Below is a small trained network, with its code and all its weights. Each question gives an input and a target symbol and asks what happens when units are switched off, that is, made to give their printed mean instead of their output.

import numpy as np


def w(rows, s, z=0):
    codes = np.array(rows[::2]) - 128.0
    scale = np.full(codes.shape[1], s)
    scale[-1] = z or s
    return codes * scale


def f(y):
    return np.maximum(y, 0)


def softmax(a):
    e = np.exp(a - a.max(-1, keepdims=True))
    return e / e.sum(-1, keepdims=True)


def log_softmax(a):
    a = a - a.max(-1, keepdims=True)
    return a - np.log(np.exp(a).sum(-1, keepdims=True))


def net(x, mask):
    ids = ['αβγδζηθλμξπστφψω'.index(c) for c in x.split()]
    T = len(ids)
    res = E[ids] + P[:T]
    u = 0
    for l in range(2):
        q, k, v = (res @ M[l].T for M in (Q, K, V))
        z = softmax(np.where(np.tri(T) > 0, q @ k.T / 4**0.5, -1e9)) @ v
        res = res + np.where(mask[u], z, O[l][:, -1]) @ O[l][:, :-1]
        u += 1
        y = f(res @ A[l][:, :-1].T + A[l][:, -1])
        res = res + np.where(mask[u : u + 4], y, B[l][:, -1]) @ B[l][:, :-1]
        u += 4
    return log_softmax(res[-1] @ U[:, :-1].T + U[:, -1])


Q, K, V, O, A, B = {}, {}, {}, {}, {}, {}
E = w([
[93,82,123,128],'α',
[52,175,51,131],'β',
[62,62,95,65],'γ',
[51,135,88,42],'δ',
[57,40,166,78],'ζ',
[76,58,175,244],'η',
[80,50,237,151],'θ',
[88,116,75,129],'λ',
[61,11,223,141],'μ',
[29,153,209,150],'ξ',
[140,70,94,190],'π',
[142,141,115,252],'σ',
[106,125,138,245],'τ',
[55,30,216,50],'φ',
[147,184,182,136],'ψ',
[62,122,216,182],'ω',
],0.013)
P = w([
[1,203,3,126],'0',
[151,173,171,179],'1',
[175,165,117,80],'2',
[163,162,96,120],'3',
[140,160,83,118],'4',
[114,153,107,125],'5',
[115,166,77,137],'6',
[93,167,83,108],'7',
[86,166,61,118],'8',
[68,136,115,126],'9',
[46,160,91,121],'10',
[36,157,99,125],'11',
[34,181,91,135],'12',
[76,146,132,150],'13',
],0.0086)
Q[0] = w([
[131,79,227,86],'0.h0',
[79,170,185,169],'0.h0',
[103,131,226,141],'0.h0',
[176,84,137,254],'0.h0',
],0.0098)
K[0] = w([
[108,109,255,135],'0.h0',
[56,85,119,66],'0.h0',
[49,12,222,160],'0.h0',
[132,116,210,197],'0.h0',
],0.0075)
V[0] = w([
[129,41,251,189],'0.h0',
[1,157,186,88],'0.h0',
[194,177,182,104],'0.h0',
[148,109,157,110],'0.h0',
],0.0083)
O[0] = w([
[196,127,77,154,101],'0.h0',
[176,58,174,162,253],'0.h0',
[139,213,199,140,70],'0.h0',
[90,3,82,67,109],'0.h0',
],0.012,0.0071)
A[0] = w([
[205,171,255,149,172],'0.n0',
[206,91,96,133,252],'0.n1',
[152,86,174,128,152],'0.n2',
[167,98,53,231,68],'0.n3',
],0.0078,0.0034)
B[0] = w([
[83,58,104,119,238],'0.n0',
[33,182,226,55,252],'0.n1',
[142,254,73,235,237],'0.n2',
[164,142,106,105,224],'0.n3',
],0.0075,0.0042)
Q[1] = w([
[166,167,1,145],'1.h0',
[201,154,74,29],'1.h0',
[155,60,63,173],'1.h0',
[34,142,151,173],'1.h0',
],0.009)
K[1] = w([
[106,112,176,81],'1.h0',
[255,154,151,89],'1.h0',
[60,136,83,80],'1.h0',
[68,2,111,162],'1.h0',
],0.0072)
V[1] = w([
[83,186,117,155],'1.h0',
[224,164,191,221],'1.h0',
[177,102,246,31],'1.h0',
[160,229,142,166],'1.h0',
],0.011)
O[1] = w([
[112,247,138,78,176],'1.h0',
[113,80,120,180,3],'1.h0',
[115,123,205,89,64],'1.h0',
[139,170,132,172,23],'1.h0',
],0.013,0.0067)
A[1] = w([
[153,94,69,114,125],'1.n0',
[40,1,129,112,253],'1.n1',
[198,153,135,50,98],'1.n2',
[79,96,132,223,54],'1.n3',
],0.0084,0.0045)
B[1] = w([
[250,103,135,104,139],'1.n0',
[180,141,167,166,254],'1.n1',
[65,49,135,145,161],'1.n2',
[2,72,140,152,143],'1.n3',
],0.0096,0.0089)
U = w([
[162,102,128,94,104],'α',
[94,185,156,97,11],'β',
[143,47,110,65,59],'γ',
[126,146,208,63,160],'δ',
[178,79,148,97,103],'ζ',
[152,74,95,148,178],'η',
[138,101,164,165,48],'θ',
[129,130,115,81,166],'λ',
[176,80,147,142,97],'μ',
[85,110,167,169,3],'ξ',
[177,131,98,96,173],'π',
[128,162,126,157,183],'σ',
[120,121,111,154,78],'τ',
[174,93,192,128,193],'φ',
[106,200,246,165,235],'ψ',
[89,96,147,165,86],'ω',
],0.011,0.0063)

Each question gives the input, a string of symbols that net reads in full, and the target symbol t.
The units are the heads (4 rows each of Q, K, V and O) and the neurons (one row each of A and B). Each row of codes is followed by its name. A weight is (code - 128) times the scale printed after its matrix; where a second scale follows, it is the last column's (O, A, B and U).
mask holds one flag per unit, layer by layer, with each layer's heads first. A switched-off unit (its flag False) gives its mean, the last column of its rows in O or B, instead of its output. The means were averaged over made-up inputs and are rounded, as every weight is.
A unit's drop is (log p(t) with every unit on - log p(t) with that unit switched off) / (log p(t) with every unit on - log p(t) with every unit switched off).
The circuit of an input: a set's keep is (log p(t) with only the set's units on - log p(t) with every unit switched off) / (log p(t) with every unit on - log p(t) with every unit switched off). Starting from all 10 units, units are removed one at a time, each time the one whose removal leaves the highest keep (on an exact tie, the one counted first), for as long as the keep stays at least 0.8.
units of the circuit, in order: the units of the circuit, biggest drop first
most important unit: the unit with the biggest drop
top k neurons: the k neurons with the biggest drops, biggest first
top k neurons in layer l: the k neurons of layer l with the biggest drops, biggest first
drop of u: that unit's drop, to one decimal
input ψ γ ψ ξ φ β, target ψ: units of the circuit, in order => 0.h0
input δ ψ δ δ λ, target δ: units of the circuit, in order => 1.h0; 0.h0
input δ ξ ψ ψ ψ λ λ δ τ, target δ: units of the circuit, in order => 1.h0; 0.h0
input δ φ φ, target φ: top 2 neurons => 1.n1; 0.n1
input δ ψ δ λ ζ, target δ: top 2 neurons in layer 0 => 0.n3; 0.n2
input ψ τ λ β ψ ψ φ φ ψ δ ψ λ, target ψ: top 2 neurons in layer 0 => 0.n0; 0.n3
input φ π ψ ω, target φ: top 2 neurons => 1.n1; 0.n3
input φ ψ δ λ ψ δ δ φ, target φ: units of the circuit, in order => 0.h0; 1.n1
input ψ ψ φ, target ψ: units of the circuit, in order => 1.h0; 0.h0
input ψ ψ ψ σ π δ ψ ψ ψ ω λ ψ ζ, target ψ: units of the circuit, in order => 0.h0; 1.h0
input δ ψ φ δ ψ, target δ: units of the circuit, in order => 1.h0; 0.h0; 0.n0
input δ ψ ψ φ λ ψ φ δ β δ ψ, target δ: top 2 neurons in layer 0 => 0.n2; 0.n3
input ψ δ δ ω λ ζ, target ψ: units of the circuit, in order => 1.h0; 0.h0; 1.n1
input δ ψ ξ σ β δ α, target δ: units of the circuit, in order => 0.h0; 1.h0
input ψ φ ψ φ, target ψ: top 3 neurons in layer 0 => 0.n1; 0.n2; 0.n3
input ψ ψ ψ μ, target ψ: most important unit => 1.h0
input φ δ ψ, target φ: top 2 neurons => 0.n0; 1.n1
input φ ψ ξ φ δ, target φ: units of the circuit, in order => 1.h0; 1.n1; 0.h0
input δ ψ ψ β φ δ ψ σ π σ λ ψ ψ δ, target ψ: top 2 neurons => 0.n0; 1.n1
input ψ δ ψ α, target ψ: drop of 1.h0 => 0.5
input δ σ δ δ β, target δ: drop of 0.h0 => 0.8
input δ δ ψ π, target δ: drop of 0.h0 => 0.4
